Here is a tiny trained network, its code and every weight. The questions are about switching its units off for an input and a class, where a switched-off unit gives its printed mean instead of its output.

import numpy as np


def w(rows, s, z=0):
    codes = np.array(rows[::2]) - 128.0
    scale = np.full(codes.shape[1], s)
    scale[-1] = z or s
    return codes * scale


def norm(h):
    return h / np.sqrt((h * h).mean(-1, keepdims=True) + 1e-5)


def f(y):
    return np.maximum(y, 0)


def log_softmax(a):
    a = a - a.max(-1, keepdims=True)
    return a - np.log(np.exp(a).sum(-1, keepdims=True))


def net(x, mask):
    res = np.array(x, float).reshape(1, 5) / 4 @ E
    u = 0
    for l in range(2):
        y = f(norm(res) @ A[l][:, :-1].T + A[l][:, -1])
        res = res + np.where(mask[u : u + 10], y, B[l][:, -1]) @ B[l][:, :-1]
        u += 10
    return log_softmax(norm(res)[-1] @ U[:, :-1].T + U[:, -1])


A, B = {}, {}
E = w([
[179,161,125,250,166,171,160,117,158,112,85],'x0',
[49,131,64,132,126,253,167,64,116,162,175],'x1',
[131,96,161,124,148,143,79,97,166,134,163],'x2',
[147,148,134,116,166,157,81,107,59,156,77],'x3',
[77,144,71,181,199,25,82,71,92,108,163],'x4',
],0.0045)
A[0] = w([
[129,74,132,115,203,155,123,126,173,198,158,66],'L0N1',
[124,152,48,125,176,203,143,76,160,147,98,88],'L0N2',
[87,79,98,118,56,92,217,95,192,44,151,30],'L0N3',
[82,206,65,157,67,90,253,209,59,125,47,27],'L0N4',
[160,64,182,123,56,178,129,112,156,179,100,70],'L0N5',
[152,102,109,208,144,145,160,78,154,142,77,4],'L0N6',
[123,167,133,149,98,76,222,61,222,63,120,127],'L0N7',
[153,178,121,126,174,174,62,130,52,206,53,43],'L0N8',
[164,64,204,163,139,157,42,62,226,168,166,66],'L0N9',
[173,100,141,145,174,54,101,224,153,144,58,48],'L0N10',
],0.0058,0.0047)
B[0] = w([
[188,127,168,114,102,51,157,123,76,137,174,161],'L0N1',
[154,182,162,139,91,74,163,92,199,156,109,226],'L0N2',
[86,81,163,202,81,147,56,164,96,239,197,193],'L0N3',
[234,111,121,91,255,125,143,141,64,152,240,204],'L0N4',
[96,123,99,188,86,107,199,175,109,51,110,233],'L0N5',
[161,91,90,93,165,167,79,148,221,113,82,167],'L0N6',
[86,98,208,209,134,172,36,161,161,168,166,226],'L0N7',
[52,56,198,220,105,138,110,177,86,201,147,214],'L0N8',
[210,139,111,116,225,103,151,164,31,157,236,225],'L0N9',
[203,93,165,117,16,60,105,28,189,97,130,254],'L0N10',
],0.0064,0.0035)
A[1] = w([
[61,154,69,172,137,100,76,75,143,96,120,56],'L1N1',
[82,183,96,133,148,217,162,73,128,167,187,75],'L1N2',
[106,173,110,161,183,75,69,80,120,78,161,61],'L1N3',
[166,154,181,93,99,208,163,181,147,61,112,112],'L1N4',
[83,181,93,118,82,145,164,68,161,165,149,115],'L1N5',
[132,118,164,130,137,152,86,98,61,164,57,1],'L1N6',
[194,94,87,204,156,145,84,112,213,90,108,182],'L1N7',
[182,151,95,89,178,122,140,148,111,138,173,48],'L1N8',
[61,97,100,3,102,87,95,165,155,154,144,104],'L1N9',
[156,162,122,143,139,131,103,106,35,139,54,97],'L1N10',
],0.0081,0.0033)
B[1] = w([
[109,91,126,161,51,188,231,209,83,104,74,182],'L1N1',
[241,110,181,72,102,8,72,126,164,52,143,220],'L1N2',
[116,69,83,144,79,160,225,215,118,50,124,222],'L1N3',
[32,93,29,167,141,94,162,115,81,60,134,204],'L1N4',
[172,122,196,127,102,44,92,150,129,97,39,191],'L1N5',
[72,125,155,215,106,154,48,201,234,190,253,155],'L1N6',
[65,210,104,13,149,171,113,64,93,190,98,253],'L1N7',
[139,56,63,32,198,82,207,92,57,167,188,160],'L1N8',
[145,243,111,162,228,241,114,45,145,190,47,208],'L1N9',
[126,121,161,95,134,195,114,139,208,100,210,164],'L1N10',
],0.0067,0.006)
U = w([
[208,118,226,71,25,32,78,46,220,54,83,123],'0',
[36,86,229,237,81,189,31,209,183,231,202,241],'1',
[203,84,107,72,236,112,165,165,43,144,237,71],'2',
[23,63,36,168,47,175,227,203,85,38,60,104],'3',
[91,230,75,75,207,229,85,44,186,192,25,240],'4',
[83,77,135,124,61,81,146,38,75,254,145,4],'5',
],0.0098,0.0027)

Each question gives the input, the list of numbers given to net, and the class t.
The units are the neurons (one row each of A and B). Each row of codes is followed by its name. A weight is (code - 128) times the scale printed after its matrix; where a second scale follows, it is the last column's (A, B and U).
mask holds one flag per neuron, layer by layer. A switched-off neuron (its flag False) gives its mean, the last column of its row in B, instead of its output. The means were averaged over made-up inputs and are rounded, as every weight is.
A unit's drop is (log p(t) with every unit on - log p(t) with that unit switched off) / (log p(t) with every unit on - log p(t) with every unit switched off).
The circuit of an input: a set's keep is (log p(t) with only the set's units on - log p(t) with every unit switched off) / (log p(t) with every unit on - log p(t) with every unit switched off). Starting from the 12 units with the biggest drops (on a tie, the unit counted first), units are removed one at a time, each time the one whose removal leaves the highest keep (on an exact tie, the one counted first), for as long as the keep stays at least 0.8.
units of the circuit, in order: the units of the circuit, biggest drop first
unit that matters most: the unit with the biggest drop
k most important neurons: the k neurons with the biggest drops, biggest first
top k neurons in layer l: the k neurons of layer l with the biggest drops, biggest first
input [0,-1,8,-2,-7], class 2: unit that matters most -> L0N9
input [0,-6,7,0,6], class 2: 2 most important neurons -> (L0N9; L1N2)
input [-4,6,0,5,-6], class 0: 2 most important neurons -> (L1N2; L1N5)
input [-3,-5,-4,2,-6], class 3: top 2 neurons in layer 1 -> (L1N4; L1N2)
input [7,-3,-3,7,4], class 1: 2 most important neurons -> (L0N8; L1N6)
input [-2,-5,7,7,-7], class 1: 2 most important neurons -> (L0N8; L0N4)
input [7,1,-3,-1,6], class 4: 2 most important neurons -> (L1N7; L0N6)
input [5,2,-6,8,8], class 1: units of the circuit, in order -> (L0N8; L1N6)
input [-7,-6,5,-2,7], class 3: units of the circuit, in order -> (L1N3; L1N2)
input [-6,8,-3,4,-8], class 0: top 2 neurons in layer 1 -> (L1N2; L1N5)
input [-6,-4,-4,-5,-8], class 3: 2 most important neurons -> (L1N4; L0N5)
input [-7,8,3,-1,-6], class 0: 3 most important neurons -> (L1N2; L1N5; L1N7)
input [1,8,-2,-8,7], class 0: 4 most important neurons -> (L1N2; L1N5; L0N8; L0N2)
input [4,5,-6,5,-1], class 2: units of the circuit, in order -> (L0N4)
input [5,4,5,-4,6], class 3: 2 most important neurons -> (L1N3; L1N1)
input [3,4,-4,-5,5], class 1: 3 most important neurons -> (L0N7; L0N3; L0N9)
input [7,3,7,2,-1], class 2: 2 most important neurons -> (L0N9; L1N8)
input [-6,3,-1,7,-8], class 3: top 2 neurons in layer 1 -> (L1N4; L1N7)
input [-8,-3,-4,8,2], class 1: 2 most important neurons -> (L1N6; L0N8)
input [-6,0,5,2,-8], class 3: 2 most important neurons -> (L0N5; L1N4)
input [6,-4,3,2,1], class 4: units of the circuit, in order -> (L1N7)
input [5,-3,0,8,-8], class 1: top 2 neurons in layer 1 -> (L1N6; L1N3)
input [6,-4,-8,6,-4], class 2: top 2 neurons in layer 0 -> (L0N4; L0N7)
input [-6,8,-8,3,4], class 0: top 2 neurons in layer 0 -> (L0N9; L0N2)
input [-8,7,7,1,-2], class 4: top 2 neurons in layer 1 -> (L1N9; L1N3)
